Below are the code and all the weights of a small trained network. Each question names an input and a class and asks about switching units off, where a switched-off unit gives its printed mean instead of its output.

import numpy as np


def w(rows, s, z=0):
    codes = np.array(rows[::2]) - 128.0
    scale = np.full(codes.shape[1], s)
    scale[-1] = z or s
    return codes * scale


def f(y):
    return np.maximum(y, 0)


def log_softmax(a):
    a = a - a.max(-1, keepdims=True)
    return a - np.log(np.exp(a).sum(-1, keepdims=True))


def net(x, mask):
    res = np.array(x, float).reshape(1, 7) / 4 @ E
    y = f(res @ A[0][:, :-1].T + A[0][:, -1])
    res = res + np.where(mask, y, B[0][:, -1]) @ B[0][:, :-1]
    return log_softmax(res[-1] @ U[:, :-1].T + U[:, -1])


A, B = {}, {}
E = w([
[188,172,115,176,93,96,102,56],'x0',
[138,129,118,127,135,136,130,128],'x1',
[153,39,192,128,144,91,254,60],'x2',
[84,181,157,147,213,82,113,127],'x3',
[115,115,111,130,131,117,133,129],'x4',
[108,125,129,130,119,119,132,126],'x5',
[186,78,169,136,139,87,55,153],'x6',
],0.01)
A[0] = w([
[76,73,190,19,177,174,169,224,25],'n1',
[222,96,111,86,64,187,146,122,146],'n2',
[136,202,197,132,254,80,128,104,136],'n3',
[71,161,109,115,172,227,195,106,213],'n4',
[167,56,184,153,162,107,76,188,182],'n5',
[170,189,170,172,81,120,130,5,80],'n6',
[147,32,222,87,167,93,234,48,1],'n7',
],0.0083,0.005)
B[0] = w([
[174,66,75,253,131,134,119,101,198],'n1',
[49,102,96,76,139,153,102,73,196],'n2',
[64,58,96,76,117,163,131,97,207],'n3',
[158,137,132,111,77,57,156,139,216],'n4',
[172,188,99,87,66,29,196,85,203],'n5',
[170,85,86,198,118,102,91,160,190],'n6',
[135,160,116,72,134,191,89,225,247],'n7',
],0.011)
U = w([
[137,186,117,77,172,164,51,252,87],'0',
[187,48,85,255,177,128,116,117,61],'1',
[131,111,141,96,144,118,155,105,255],'2',
[115,102,160,96,116,111,144,114,233],'3',
[134,123,137,92,142,116,159,108,221],'4',
[46,43,135,42,143,142,131,37,46],'5',
[178,176,150,75,89,64,244,95,39],'6',
[159,159,254,155,214,195,175,39,70],'7',
],0.0092,0.0074)

Each question gives the input, the list of numbers given to net, and the class t.
The units are the neurons (one row each of A and B). Each row of codes is followed by its name. A weight is (code - 128) times the scale printed after its matrix; where a second scale follows, it is the last column's (A, B and U).
mask holds one flag per neuron, in row order. A switched-off neuron (its flag False) gives its mean, the last column of its row in B, instead of its output. The means were averaged over made-up inputs and are rounded, as every weight is.
A unit's drop is (log p(t) with every unit on - log p(t) with that unit switched off) / (log p(t) with every unit on - log p(t) with every unit switched off).
The circuit of an input: a set's keep is (log p(t) with only the set's units on - log p(t) with every unit switched off) / (log p(t) with every unit on - log p(t) with every unit switched off). Starting from all 7 units, units are removed one at a time, each time the one whose removal leaves the highest keep (on an exact tie, the one counted first), for as long as the keep stays at least 0.8.
units of the circuit, in order: the units of the circuit, biggest drop first
top k neurons: the k neurons with the biggest drops, biggest first
drop when u is switched off: that unit's drop, to one decimal
input [-1,5,8,7,7,3,1], class 0: top 2 neurons => (n7, n2)
input [-1,5,-4,0,2,-5,-7], class 6: units of the circuit, in order => (n7, n4)
input [2,-7,2,-8,-2,-5,-3], class 5: units of the circuit, in order => (n2)
input [-7,-7,7,-1,5,-7,8], class 6: top 3 neurons => (n5, n6, n3)
input [-3,2,-6,8,-5,-5,4], class 5: units of the circuit, in order => (n3, n7)
input [0,5,-4,-4,-5,-3,-7], class 6: top 2 neurons => (n7, n4)
input [6,-1,4,8,0,-3,-5], class 5: top 2 neurons => (n3, n1)
input [-4,-3,4,-7,2,2,8], class 6: top 3 neurons => (n5, n3, n6)
input [0,-2,-5,6,-5,-7,-1], class 2: top 2 neurons => (n7, n3)
input [0,-6,6,3,3,4,8], class 6: top 2 neurons => (n5, n2)
input [0,5,-7,-8,6,-3,0], class 5: units of the circuit, in order => (n7, n2)
input [0,-3,-3,5,-4,-2,-2], class 5: top 4 neurons => (n7, n3, n5, n6)
input [8,3,-7,-6,7,-2,-6], class 1: top 3 neurons => (n7, n6, n5)
input [-2,-6,-6,-5,-7,-1,-6], class 3: top 2 neurons => (n7, n4)
input [7,-1,-2,0,7,-4,-6], class 1: units of the circuit, in order => (n6)
input [-3,2,5,0,-6,6,7], class 6: top 2 neurons => (n5, n6)
input [-5,2,-7,8,3,-5,-2], class 5: units of the circuit, in order => (n7, n3)
input [-2,8,-4,6,0,-7,6], class 4: units of the circuit, in order => (n7, n5)
input [2,2,0,-8,-1,-2,7], class 5: drop when n4 is switched off => 0.2
input [-4,7,8,7,-7,6,4], class 0: drop when n4 is switched off => 0.0
input [-6,-2,-2,7,-5,-3,6], class 5: drop when n3 is switched off => 1.0
input [-5,-3,-5,-8,-8,2,0], class 3: units of the circuit, in order => (n7)
